Below is a small trained network, with its code and all its weights. Each question gives an input and a class and asks what happens when units are switched off, that is, made to give their printed mean instead of their output.

import numpy as np


def w(rows, s, z=0):
    codes = np.array(rows[::2]) - 128.0
    scale = np.full(codes.shape[1], s)
    scale[-1] = z or s
    return codes * scale


def f(y):
    return np.maximum(y, 0)


def log_softmax(a):
    a = a - a.max(-1, keepdims=True)
    return a - np.log(np.exp(a).sum(-1, keepdims=True))


def net(x, mask):
    res = np.array(x, float).reshape(1, 6) / 4 @ E
    y = f(res @ A[0][:, :-1].T + A[0][:, -1])
    res = res + np.where(mask, y, B[0][:, -1]) @ B[0][:, :-1]
    return log_softmax(res[-1] @ U[:, :-1].T + U[:, -1])


A, B = {}, {}
E = w([
[164,81,69,232],'x0',
[110,216,178,143],'x1',
[165,57,129,57],'x2',
[82,79,193,129],'x3',
[254,130,217,98],'x4',
[32,64,183,133],'x5',
],0.0075)
A[0] = w([
[151,96,103,79,89],'n0',
[47,119,130,122,127],'n1',
[143,131,56,115,150],'n2',
[134,129,151,105,94],'n3',
[4,98,128,80,137],'n4',
[124,127,40,193,207],'n5',
[160,186,99,117,134],'n6',
[173,53,84,133,54],'n7',
[84,128,57,139,68],'n8',
[77,156,120,140,234],'n9',
[153,162,145,189,180],'n10',
[123,127,125,128,58],'n11',
[163,179,70,83,148],'n12',
[97,107,31,181,252],'n13',
[90,136,125,127,58],'n14',
[122,109,171,139,100],'n15',
[25,122,158,98,41],'n16',
[123,131,158,104,139],'n17',
[141,128,152,102,47],'n18',
[143,159,140,169,192],'n19',
],0.017,0.0027)
B[0] = w([
[145,183,57,190,169],'n0',
[114,81,65,113,208],'n1',
[153,115,183,153,178],'n2',
[166,120,158,133,152],'n3',
[128,102,29,56,252],'n4',
[223,89,159,131,219],'n5',
[101,143,57,96,191],'n6',
[45,124,102,209,184],'n7',
[157,60,171,118,191],'n8',
[170,86,115,142,198],'n9',
[199,171,96,132,184],'n10',
[134,125,129,122,129],'n11',
[93,206,70,119,203],'n12',
[253,63,152,105,232],'n13',
[103,100,119,126,159],'n14',
[135,110,173,160,156],'n15',
[103,67,105,86,224],'n16',
[182,127,156,121,161],'n17',
[164,108,144,139,152],'n18',
[190,165,123,111,174],'n19',
],0.027,0.013)
U = w([
[166,2,109,73,151],'0',
[169,169,94,73,153],'1',
[9,119,218,52,3],'2',
[168,64,216,93,110],'3',
[243,73,145,193,198],'4',
[109,111,126,217,68],'5',
],0.0073,0.0053)

Each question gives the input, the list of numbers given to net, and the class t.
The units are the neurons (one row each of A and B). Each row of codes is followed by its name. A weight is (code - 128) times the scale printed after its matrix; where a second scale follows, it is the last column's (A, B and U).
mask holds one flag per neuron, in row order. A switched-off neuron (its flag False) gives its mean, the last column of its row in B, instead of its output. The means were averaged over made-up inputs and are rounded, as every weight is.
A unit's drop is (log p(t) with every unit on - log p(t) with that unit switched off) / (log p(t) with every unit on - log p(t) with every unit switched off).
The circuit of an input: a set's keep is (log p(t) with only the set's units on - log p(t) with every unit switched off) / (log p(t) with every unit on - log p(t) with every unit switched off). Starting from the 12 units with the biggest drops (on a tie, the unit counted first), units are removed one at a time, each time the one whose removal leaves the highest keep (on an exact tie, the one counted first), for as long as the keep stays at least 0.8.
units of the circuit, in order: the units of the circuit, biggest drop first
top k neurons: the k neurons with the biggest drops, biggest first
drop when u is switched off: that unit's drop, to one decimal
input [-2,-8,8,4,0,1], class 5: units of the circuit, in order	(n7 n0 n13)
input [5,5,-1,6,4,-6], class 1: units of the circuit, in order	(n13 n5 n8)
input [6,-7,-2,7,7,-5], class 5: top 2 neurons	(n7 n13)
input [-1,-5,4,4,8,-5], class 5: top 3 neurons	(n13 n7 n5)
input [3,0,3,6,1,-1], class 4: top 2 neurons	(n12 n4)
input [-3,-7,8,-1,7,3], class 5: top 3 neurons	(n7 n13 n5)
input [-1,2,1,-4,-1,-7], class 1: top neuron	(n12)
input [3,1,3,4,3,2], class 4: top 3 neurons	(n4 n16 n12)
input [8,-7,4,-2,6,2], class 5: drop when n7 is switched off	0.7
input [1,6,-5,-2,5,0], class 1: drop when n13 is switched off	0.1
input [1,6,5,3,2,-2], class 4: drop when n4 is switched off	0.7
input [-4,6,-1,2,3,-2], class 1: drop when n13 is switched off	0.5
input [0,-4,5,-3,3,-8], class 5: top 2 neurons	(n7 n4)
input [-6,-6,0,5,-1,-6], class 1: top neuron	(n13)
